(in the rows, 128 means zero)
Here are made-up elements, facts about them, and rows of numbers that follow some of those facts. Name the element behind each unnamed row.

Some facts about the elements:
bagol Ξ:a τ:nuplis, metem, kloklen, seflun ω:405 Π:k
basu Ξ:a τ:bevulus, suplem ω:906 Π:h
bevulus Ξ:c ω:405 Π:l
biklo Ξ:a ω:191 Π:i
bimok Ξ:c ζ:tibrok, drodu, druboplik, tanok ω:405 Π:h
boflas Ξ:d τ:skobri ω:259 Π:l
boges Ξ:a ζ:labrem, fitiker, drogur, flobrin ω:807 Π:f
bradror Ξ:b ω:169 Π:i
brelos Ξ:a τ:tatru, drosun, zumak ω:807 Π:f
breze Ξ:c ω:807 Π:h
bruklun Ξ:a ω:169 Π:h
butre Ξ:a τ:niflok ω:169 Π:g
dagun Ξ:a ζ:flusiflom, tepas, flefle, klistu, dudri, soplidru τ:vutistel, dokas ω:405 Π:l
daskim Ξ:d τ:plovo, grabram, tanok ω:169 Π:l
diden Ξ:a ω:169 Π:f
difik Ξ:a ω:169 Π:g
dokas Ξ:b ω:169 Π:k
doplo Ξ:b ζ:gomam, bradror, roliplel, trural, drogur, malu τ:boges ω:259 Π:i
drafegor Ξ:a ω:169 Π:i
drenol Ξ:c ζ:flibrem, drosun, grafin, druboplik, pani ω:405 Π:g
drifal Ξ:e τ:nuplis, droflus ω:169 Π:k
drodu Ξ:a ω:906 Π:i
droflus Ξ:a ω:807 Π:h
drogur Ξ:a ω:259 Π:g
dropes Ξ:e τ:flugir ω:906 Π:j
drosun Ξ:a ω:169 Π:g
druboplik Ξ:a τ:bimok, kalor, flustarim, flefle ω:807 Π:f
dudri Ξ:d ω:405 Π:l
dupleza Ξ:a ω:807 Π:h
faflar Ξ:a ζ:bevulus, lamos, rukur ω:906 Π:i
fikozel Ξ:a τ:traklik, drogur, firuk ω:191 Π:l
firuk Ξ:d ω:169 Π:k
fitiker Ξ:a ω:169 Π:l
fivotu Ξ:a τ:plovo ω:405 Π:f
flabramom Ξ:b τ:roskan, soplim ω:807 Π:l
flefle Ξ:a ω:169 Π:h
fleta Ξ:a ω:405 Π:f
flibrem Ξ:b τ:stubobral, sibrugar ω:906 Π:g
fligrar Ξ:c ω:405 Π:f
flimi Ξ:a ω:405 Π:k
flizirek Ξ:a ζ:klubrim, sibu, zesepa, fudril, kloklen, tuzok, tanok ω:405 Π:h
flobrin Ξ:d ω:807 Π:k
flotutrom Ξ:a τ:drogur, sibrugar ω:169 Π:f
flufon Ξ:a ω:405 Π:l
flugir Ξ:a ζ:breze, noduflon, flibrem, griguvan ω:169 Π:j
flusiflom Ξ:b τ:vogas ω:259 Π:l
flustarim Ξ:b ω:259 Π:g
fopa Ξ:a ζ:nerer, flotutrom, klekli, tuzok, skisik, rukur ω:169 Π:g
foskom Ξ:a τ:drodu, drosun ω:259 Π:j
fudril Ξ:b τ:lamos ω:169 Π:h
gibras Ξ:a ζ:gomam, sipin, gume, stifes, nuselen, tekel, dudri ω:169 Π:h
giras Ξ:a ω:259 Π:j
gistos Ξ:d τ:bevulus, sibrugar ω:169 Π:l
gomam Ξ:c ω:191 Π:k
goskes Ξ:a ζ:drodu, zusam, vusa τ:trostel ω:807 Π:f
grabram Ξ:a ω:807 Π:k
grafin Ξ:c ω:807 Π:i
griguvan Ξ:a ω:259 Π:i
groko Ξ:a τ:tigres, metem, dudri ω:807 Π:g
grores Ξ:a τ:gume ω:405 Π:i
guloton Ξ:c τ:dokas, traklik ω:191 Π:f
gume Ξ:b ω:259 Π:i
kagu Ξ:c ω:191 Π:k
kalor Ξ:b ω:191 Π:k
kegol Ξ:b ω:807 Π:h
kepum Ξ:a ζ:boflas, fudril, difik, flobrin ω:169 Π:g
kestapin Ξ:b ζ:nuselen, tanok, grores ω:169 Π:i
klakas Ξ:a ω:405 Π:i
klekli Ξ:a ω:906 Π:g
kleni Ξ:a ω:807 Π:i
kletor Ξ:b τ:trostel, kestapin, sesteflo, kleni ω:906 Π:i
klinin Ξ:a ζ:labrem, groko, stifes, nuselen ω:191 Π:k
klistu Ξ:c τ:drodu, kepum ω:405 Π:k
kloklen Ξ:a ω:405 Π:f
kloskal Ξ:a ω:405 Π:h
klosti Ξ:d ω:807 Π:f
klubrim Ξ:a ω:259 Π:i
klustar Ξ:b ω:191 Π:h
labrem Ξ:c ω:906 Π:i
lamos Ξ:a ω:405 Π:h
lapo Ξ:a τ:suplem, klosti, sibrugar ω:259 Π:j
liflunak Ξ:d τ:plovom, klustar, grafin ω:405 Π:l
malu Ξ:a ω:807 Π:h
meplon Ξ:d ζ:tigres, skobri, tidrer, lapo, sinol, klakas τ:klinin ω:405 Π:j
metem Ξ:a ω:169 Π:j
metral Ξ:a ζ:gomam, fligrar, grafin, puskis ω:405 Π:j
mugrudu Ξ:a ζ:breze, flustarim, rafus, dupleza, grafin τ:kestapin ω:807 Π:g
nenus Ξ:c ω:405 Π:f
neplus Ξ:b τ:zusta, malu ω:191 Π:f
nerer Ξ:a ω:405 Π:j
niflok Ξ:a ω:807 Π:j
nobrir Ξ:a ω:169 Π:h
noduflon Ξ:a τ:gume, topam, firuk, kegol ω:169 Π:k
noni Ξ:b ω:807 Π:k
nosus Ξ:a τ:boges ω:191 Π:f
nuplam Ξ:c ζ:flabramom τ:flizirek, paflada ω:807 Π:k
nuplis Ξ:a ζ:tatru, nuselen ω:191 Π:j
nuselen Ξ:c ω:259 Π:l
paflada Ξ:b ω:259 Π:g
pani Ξ:a ω:405 Π:j
pesta Ξ:a τ:breze, zusta, trostel, sesteflo, seflun ω:259 Π:h
pevomo Ξ:c ζ:sipin, tepas, soplim, puskis ω:191 Π:l
pibi Ξ:e τ:bruklun ω:405 Π:g
plosun Ξ:d τ:biklo ω:191 Π:g
plovo Ξ:a ω:906 Π:l
plovom Ξ:b ζ:skubrepen, niflok, giras ω:169 Π:i
plustis Ξ:a ζ:nuselen, pani, kagu, sibrugar τ:topam, gibras ω:191 Π:l
puskis Ξ:b ω:405 Π:f
rafus Ξ:b τ:roskan ω:191 Π:h
raskin Ξ:a ζ:tidrer, nosus, fikozel ω:259 Π:f
riskeples Ξ:a ω:807 Π:g
risol Ξ:a τ:diden, zusam, noni ω:191 Π:h
roliplel Ξ:a τ:skobri, nenus ω:807 Π:i
roskan Ξ:a ω:405 Π:g
rubrustol Ξ:a ζ:sipin, stifes τ:labrem, zusam, nenus, flufon ω:405 Π:h
rukur Ξ:b ω:807 Π:g
sarebro Ξ:b τ:fleta, gume, niflok ω:405 Π:f
seflun Ξ:c ζ:nobrir, flabramom, pani, sinol ω:191 Π:g
sesteflo Ξ:a ζ:daskim, stuskik, flimi, tekel, flufon, kloskal ω:906 Π:f
sibrugar Ξ:a ω:169 Π:l
sibu Ξ:a ω:169 Π:j
sinol Ξ:b τ:dupleza ω:259 Π:f
sipin Ξ:a τ:flizirek, drodu, skubrepen ω:191 Π:g
skezar Ξ:b ζ:foskom, kloklen τ:pevomo, trinopes ω:191 Π:j
skisik Ξ:e τ:fitiker, biklo ω:906 Π:k
skobri Ξ:b ω:405 Π:l
skubrepen Ξ:c ω:807 Π:l
skuro Ξ:a τ:bimok, drogur, klosti ω:259 Π:h
sopa Ξ:a ζ:flabramom, trural, boflas, vogas, drosun τ:gume ω:191 Π:l
soplidru Ξ:a ω:169 Π:i
soplim Ξ:a ω:191 Π:l
stamik Ξ:e ζ:klustar, sarebro, skisik, neplus, soplidru ω:169 Π:f
stifes Ξ:a ω:169 Π:j
stipil Ξ:b ζ:dupleza, fitiker, plosun, trufe, pibi τ:kloklen, difik ω:906 Π:h
stonuk Ξ:b τ:fitiker, zumak ω:169 Π:l
stoskal Ξ:a ζ:skuro, travabul, grores τ:flimi ω:906 Π:j
stubobral Ξ:b ω:169 Π:g
stuskik Ξ:a ω:259 Π:h
suplem Ξ:d ω:259 Π:i
tanok Ξ:a ω:191 Π:j
tatru Ξ:d ω:259 Π:l
tekel Ξ:a τ:noni, sesteflo ω:191 Π:j
tepas Ξ:b τ:paflada, tanok ω:191 Π:i
tibrok Ξ:b τ:fligrar, raskin, flufon ω:169 Π:j
tidrer Ξ:a ω:169 Π:f
tigres Ξ:e ω:169 Π:k
toker Ξ:a ζ:fleta, breze, zusta, klistu τ:grafin ω:191 Π:j
topam Ξ:b ω:807 Π:k
traklik Ξ:c ω:259 Π:g
travabul Ξ:b ω:169 Π:k
treskun Ξ:b τ:nobrir, nenus, sesteflo, drosun, grabram ω:169 Π:j
trezenok Ξ:a ζ:stuskik, kleni, travabul, soplim τ:skobri, trostel ω:807 Π:j
trifol Ξ:a τ:traklik, difik ω:807 Π:i
trinopes Ξ:d ζ:diden, sarebro, tekel, difik ω:191 Π:f
troflor Ξ:a ζ:roskan, groko, nenus τ:breze, sibu ω:807 Π:i
trostel Ξ:c ω:191 Π:i
trufe Ξ:a τ:klustar, vefotrur ω:906 Π:h
trukle Ξ:b τ:zizo, grafin, stifes, skubrepen, seflun ω:405 Π:g
trural Ξ:c ω:259 Π:i
tuzok Ξ:b τ:flustarim, klosti, firuk ω:906 Π:i
vedi Ξ:b ζ:breze, riskeples τ:raskin, skubrepen ω:807 Π:l
vefotrur Ξ:a ζ:fudril, pani ω:169 Π:l
vogas Ξ:b ω:169 Π:h
vugrem Ξ:a τ:skubrepen ω:191 Π:i
vusa Ξ:b τ:flimi ω:807 Π:k
vutistel Ξ:a ζ:flusiflom, drafegor, trural, zutukil ω:405 Π:g
zesepa Ξ:b ω:169 Π:i
zetrumo Ξ:d τ:gibras ω:191 Π:j
zizo Ξ:d ω:169 Π:k
zumak Ξ:a ω:169 Π:h
zusam Ξ:c ω:169 Π:k
zusta Ξ:b ω:169 Π:h
zutukil Ξ:b τ:metem, biklo ω:191 Π:j

Known rows:
drafegor: [148 113 160 103 115 131 147 167 133 130 144 112 131 138  82 123 144 151
 100 149 109 122 108 105 135 122  97 150 133 129 140]
nuplam: [125 116 125 162 135 110 128  93 143 150 130 135 127 140 130 117 121 102
 123 118 134 139 107 130  98 155 146 109 163 133 112]
puskis: [110 150  94 140 134 112 105 117 151 103 125 159 162 107 149 142 111 142
 163 111 145  82 170 143 149 100 156 146  98 146 115]
pevomo: [141 155 118 156 124 106 130 113 117 133  96 106 101 135 148 114 136 117
 113 118 174 128 142 143 105 154 138 103 149 103 129]
tepas: [ 95 176 100 156 120 110 102 117 151 111  75 158 155 122 186 153 113 127
 153 100 137  86 193 133 165 131 144 135 114 144 127]
dropes: [ 95 121  90  74 133 169 118 166 117  76 103 181 142  98 180 177  94 178
 141 167  76 119 104 105 155  32 140 143 128 148 173]
gibras: [150 101 134 112 102 121 149 170 109 129 143 112 115 107  79 125 138 117
 101 162 116 117  83 122 113  94 113 144 140 110 138]
sibu: [144  95 145 101 127 149 160 158 106 126 170 116 115 119  95 119 128 148
 117 145 114 146  99 120 126 105 111 143 121 126 140]
flibrem: [124  96  94 145 129 160 117 153 150 120  98 170 144 101 145 163 112 125
 181  98 140 114 178 144 169 105 123 140 103 133 103]
flotutrom: [141 104 142 114 122 150 153 171 128 137 142 120 145 114 100 127 125 129
 116 131  82 159 113 103 112 116 120 156 154 119 125]
sopa: [115 119 124 140 116 111 126 112  88 116  85 125 101 150 205 122 108 147
 104 157 111 132 113 121 118 162 129 124 174 115 158]
fudril: [121  93 109 144 115 140 139 148 146 116 138 171 149 107 126 154 107 131
 175 113 120  79 155 138 178  92 120 165  95 161 104]
vefotrur: [164  82 137 122 118 132 153 158 121 134 134 127 108 142 101 128 133 147
 112 152 126 117  79 127 125 100  95 132 150 131 141]
pibi: [ 80 135  86  70 138 175  86 156 116  86  71 176 129 111 205 184 104 174
 131 160  88 127 116 115 160  52 132 119 120 151 171]
bradror: [135 112 122 132 106 124 123 156 164 110 133 156 163 123 106 147 127 147
 164 131 134  60 163 135 181  96 111 166  94 158 107]
nobrir: [151 104 156 105 127 138 156 152 121 136 163 117 125 125  94 122 135 148
 115 150 111 131 101 110 126 112 106 151 129 132 140]
drodu: [143 135 156 105 128 124 130 142 139 131 123 108 127 139 105 124 142 149
  99 145 118 127 106 102 132 134 108 136 146 117 148]
nerer: [129 133 127 110 154 138 132 124 111 129 139 114 113 134 135 116 134 141
 116 138 123 159 114 120 108 125 135 116 134 114 149]
kloklen: [122 150 133 116 150 118 131 118 126 130 134 112 130 132 132 117 133 149
 104 136 112 146 110 118 102 129 137 125 145 120 149]
risol: [113 166 130 130 140 122 137 112 111 126 102 109 114 126 170 126 123 134
 103 120 113 160 130 116 113 142 136 120 147 120 157]

Which element is each row?
No name comes twice in this set of rows, the named rows included.
[111 164 128 123 140 135 139 108  90 116 115 112 103 115 167 125 122 130
 110 114 115 167 113 116 113 128 141 111 143 113 160]  tekel
[132  89 145 110  95 135 150 153  98 108 158 118 130 118 113 122 108 139
 109 163  78 141 105  96 135 142 120 165 144 122 136]  noduflon
[150 104 124 150 147 122 133 117 119 155 114 121  91 140 128 114 143 122
 126 120 165 132 127 150 117 143 120  99 139 121 125]  drenol
[103 135 101 134 141 122  86 109 158 113 127 161 163 126 150 141 127 129
 163 121 138  85 162 150 150 114 152 133  95 148 107]  kegol
[141 133 136 141 139 131 126 119 132 143 131 107 122 143 123 113 141 122
 134 110 152 142 144 132 115 159 124 120 131 102 122]  bevulus
[144 108 126 129 126 133 145 142 102 131 123 126 101 104 126 135 115 123
 112 147 119 153  92 118 108 104 126 116 154 117 143]  stoskal
[105 129  91 143 127 153 105 123 133 115 100 168 132 110 165 158 115 117
 176  99 142 112 166 147 169 108 129 124  90 148 116]  trukle
[149 117 149 105 131 140 137 141 118 126 130 108 116 135 115 125 138 148
 114 142 129 143 108 104 126 126 105 129 141 115 149]  plovo
[129 126 130 113 165 131 131 117 114 129 141 118 115 137 145 117 139 146
 122 123 119 152  95 128 104 113 136 125 137 118 155]  pani
[ 93 139  92  76 126 158 112 158 133  76 105 179 160  98 176 178  88 178
 133 162  69 111 104  88 146  34 150 144 141 158 172]  skisik
[113 177 142 134 134 117 129 117 124 133  84 111 122 140 161 128 134 134
  96 118 108 151 128 107 121 152 122 127 157 116 163]  vugrem
[107 128  81 151 106 138  94 121 156 122  79 180 139 125 156 160  99 112
 157 139 156 106 163 143 152 119 145  97 119 161 102]  vedi

The same elements again, as new rows of numbers:
Named rows:
drifal: [156 129  64  52  90 132  39 104 132 116 103 122 144 145 215]
tanok: [149 123 134  95 136 122 130 156 139 111 117 100 119 130 107]
stonuk: [ 93 153 168 161 156 100 113 103 146  96  74 135  81 100 108]
zumak: [154 152  99 118 132 100 142 116 140  84 111 131 123 161 145]
stamik: [145  70  49  34  73 178  32  85 171 111 122 155 153 131 153]
soplidru: [118 145 102 119 115 138 102 158 118  78 154 116 139 187 113]
drodu: [ 97 125 117 150 115 151 150 148 106 131 167 129 145 167 142]
sipin: [136 140 144 108 153 122  83 160 126 120 103  99 104 118 126]
plovo: [102 114 156 136 122 125 161 108 125 128  96 179 115  96 128]
bagol: [139 135 131 137 147 120 135 131 126 159 135  99 146 112 144]
druboplik: [137 119 116 143  97 174  79 137 123 139 152 163 127 116 106]
suplem: [ 71  95 125 136  92 151 190  95 124 151 174  83 186 141 158]
grabram: [131 134 106 142 108 118 147 113 136 133 136 147 140 131 130]
rafus: [135 169 169 140 170 101 148 151 134 113  92  60 108 114 116]
stubobral: [102 145 148 142 128 126 143 111 148  86 125 120 103 140  74]
sopa: [132  82 170 107 167  79  78  83 109 158  63 101  66 100 126]
sibu: [138 139  92 118 104 129 109 141 131  88 120 141 116 154 113]
stoskal: [115 125 116 153 148 146 126  96 129 143 138 136 128 108 160]
faflar: [ 89  78  90 133 139 128 171 121 129 130 213 123 145 130 141]
dudri: [106  93 167 117  90 107 171 112 134 152  56 129 153  85 129]

Which element is each row?
No name comes twice in this set of rows, the named rows included.
[ 87 137 195 172 122  90 184 147 166 143  85 123 100 102  99]  skobri
[125 111 176  97 180  95  97  99 148 134  80 110  82  85 132]  plustis
[ 84  95 147 156  95 165 150  90 158 160 188 148 128 129 127]  raskin
[149 108 141 134 125 118 108 137  67 185 154  79 131 136 127]  grores
[142 123 142 107 177 136 103 124 149 132 123  77 122 111 131]  toker
[116 181 130 171 144 101 138 136 121  88 109 115  96 128 126]  fudril
[144 164 129 156 137 128 136 127  91 140 116 139 131 129 184]  trufe
[125 127 113 159 140 131 109  91 133 154 126 160 141 114 147]  mugrudu
[132 118 110 157 127 129 147 133 109 151 147 145 129  91 166]  foskom
[111 111 165 125 167 101 119  91 140 159  93 120 119  73 147]  dagun
[100 116 154 134 114 106 137  80 167 176 142  71 145 111 170]  meplon
[113 137 106 143 108 142 144 158 114 129 160 129 165 166 118]  kleni

